Below are the code and all the weights of a small trained network. Each question names an input and a class and asks about switching units off, where a switched-off unit gives its printed mean instead of its output.

import numpy as np


def w(rows, s, z=0):
    codes = np.array(rows[::2]) - 128.0
    scale = np.full(codes.shape[1], s)
    scale[-1] = z or s
    return codes * scale


def norm(h):
    return h / np.sqrt((h * h).mean(-1, keepdims=True) + 1e-5)


def f(y):
    return np.maximum(y, 0)


def log_softmax(a):
    a = a - a.max(-1, keepdims=True)
    return a - np.log(np.exp(a).sum(-1, keepdims=True))


def net(x, mask):
    res = np.array(x, float).reshape(1, 6) / 4 @ E
    u = 0
    for l in range(2):
        y = f(norm(res) @ A[l][:, :-1].T + A[l][:, -1])
        res = res + np.where(mask[u : u + 4], y, B[l][:, -1]) @ B[l][:, :-1]
        u += 4
    return log_softmax(norm(res)[-1] @ U[:, :-1].T + U[:, -1])


A, B = {}, {}
E = w([
[180,190,39,148,254,73],'x0',
[122,185,59,83,94,85],'x1',
[105,118,128,120,235,49],'x2',
[88,103,64,159,78,128],'x3',
[79,105,67,101,178,115],'x4',
[190,37,50,237,79,188],'x5',
],0.0066)
A[0] = w([
[176,248,147,157,109,151,210],'L0N0',
[98,146,158,105,101,54,65],'L0N1',
[141,143,150,89,149,78,254],'L0N2',
[102,118,76,92,63,126,147],'L0N3',
],0.012,0.005)
B[0] = w([
[54,28,199,157,123,185,241],'L0N0',
[95,166,174,49,238,101,181],'L0N1',
[2,102,97,105,158,202,255],'L0N2',
[40,152,240,45,201,249,208],'L0N3',
],0.0076,0.0067)
A[1] = w([
[211,138,62,163,102,86,10],'L1N0',
[193,122,2,133,127,121,45],'L1N1',
[185,111,83,176,75,75,2],'L1N2',
[216,186,92,222,55,121,115],'L1N3',
],0.0075,0.005)
B[1] = w([
[146,141,132,139,27,122,146],'L1N0',
[133,136,75,137,49,142,254],'L1N1',
[88,164,213,17,57,157,138],'L1N2',
[65,2,151,81,44,133,243],'L1N3',
],0.0091,0.00071)
U = w([
[146,2,185,193,48,200,247],'0',
[193,171,64,206,136,79,2],'1',
[56,174,217,36,241,65,246],'2',
],0.0078,0.0055)

Each question gives the input, the list of numbers given to net, and the class t.
The units are the neurons (one row each of A and B). Each row of codes is followed by its name. A weight is (code - 128) times the scale printed after its matrix; where a second scale follows, it is the last column's (A, B and U).
mask holds one flag per neuron, layer by layer. A switched-off neuron (its flag False) gives its mean, the last column of its row in B, instead of its output. The means were averaged over made-up inputs and are rounded, as every weight is.
A unit's drop is (log p(t) with every unit on - log p(t) with that unit switched off) / (log p(t) with every unit on - log p(t) with every unit switched off).
The circuit of an input: a set's keep is (log p(t) with only the set's units on - log p(t) with every unit switched off) / (log p(t) with every unit on - log p(t) with every unit switched off). Starting from all 8 units, units are removed one at a time, each time the one whose removal leaves the highest keep (on an exact tie, the one counted first), for as long as the keep stays at least 0.8.
units of the circuit, in order: the units of the circuit, biggest drop first
top k neurons: the k neurons with the biggest drops, biggest first
k most important neurons of layer l: the k neurons of layer l with the biggest drops, biggest first
drop of u: that unit's drop, to one decimal
input [8,0,-1,-1,-4,-2], class 0: 3 most important neurons of layer 0 -> (L0N0; L0N1; L0N3)
input [8,5,4,6,-7,6], class 0: units of the circuit, in order -> (L1N3; L0N2; L0N1)
input [7,-2,7,7,-8,0], class 0: units of the circuit, in order -> (L0N1; L0N3)
input [8,6,-8,8,-4,-3], class 0: top 2 neurons -> (L0N0; L0N1)
input [8,0,1,-7,1,4], class 0: most important neuron of layer 0 -> (L0N1)
input [4,6,-1,-8,3,5], class 1: top 2 neurons -> (L0N3; L0N1)
input [-4,5,2,4,8,6], class 2: top 2 neurons -> (L0N3; L0N0)
input [4,-1,-6,2,-4,-5], class 0: top 2 neurons -> (L0N0; L0N3)
input [7,1,-3,-4,-7,-2], class 0: drop of L0N0 -> 0.8
input [0,-2,-4,6,1,-1], class 2: drop of L1N0 -> 0.0
input [6,4,-6,2,-8,-7], class 0: drop of L0N1 -> -0.2
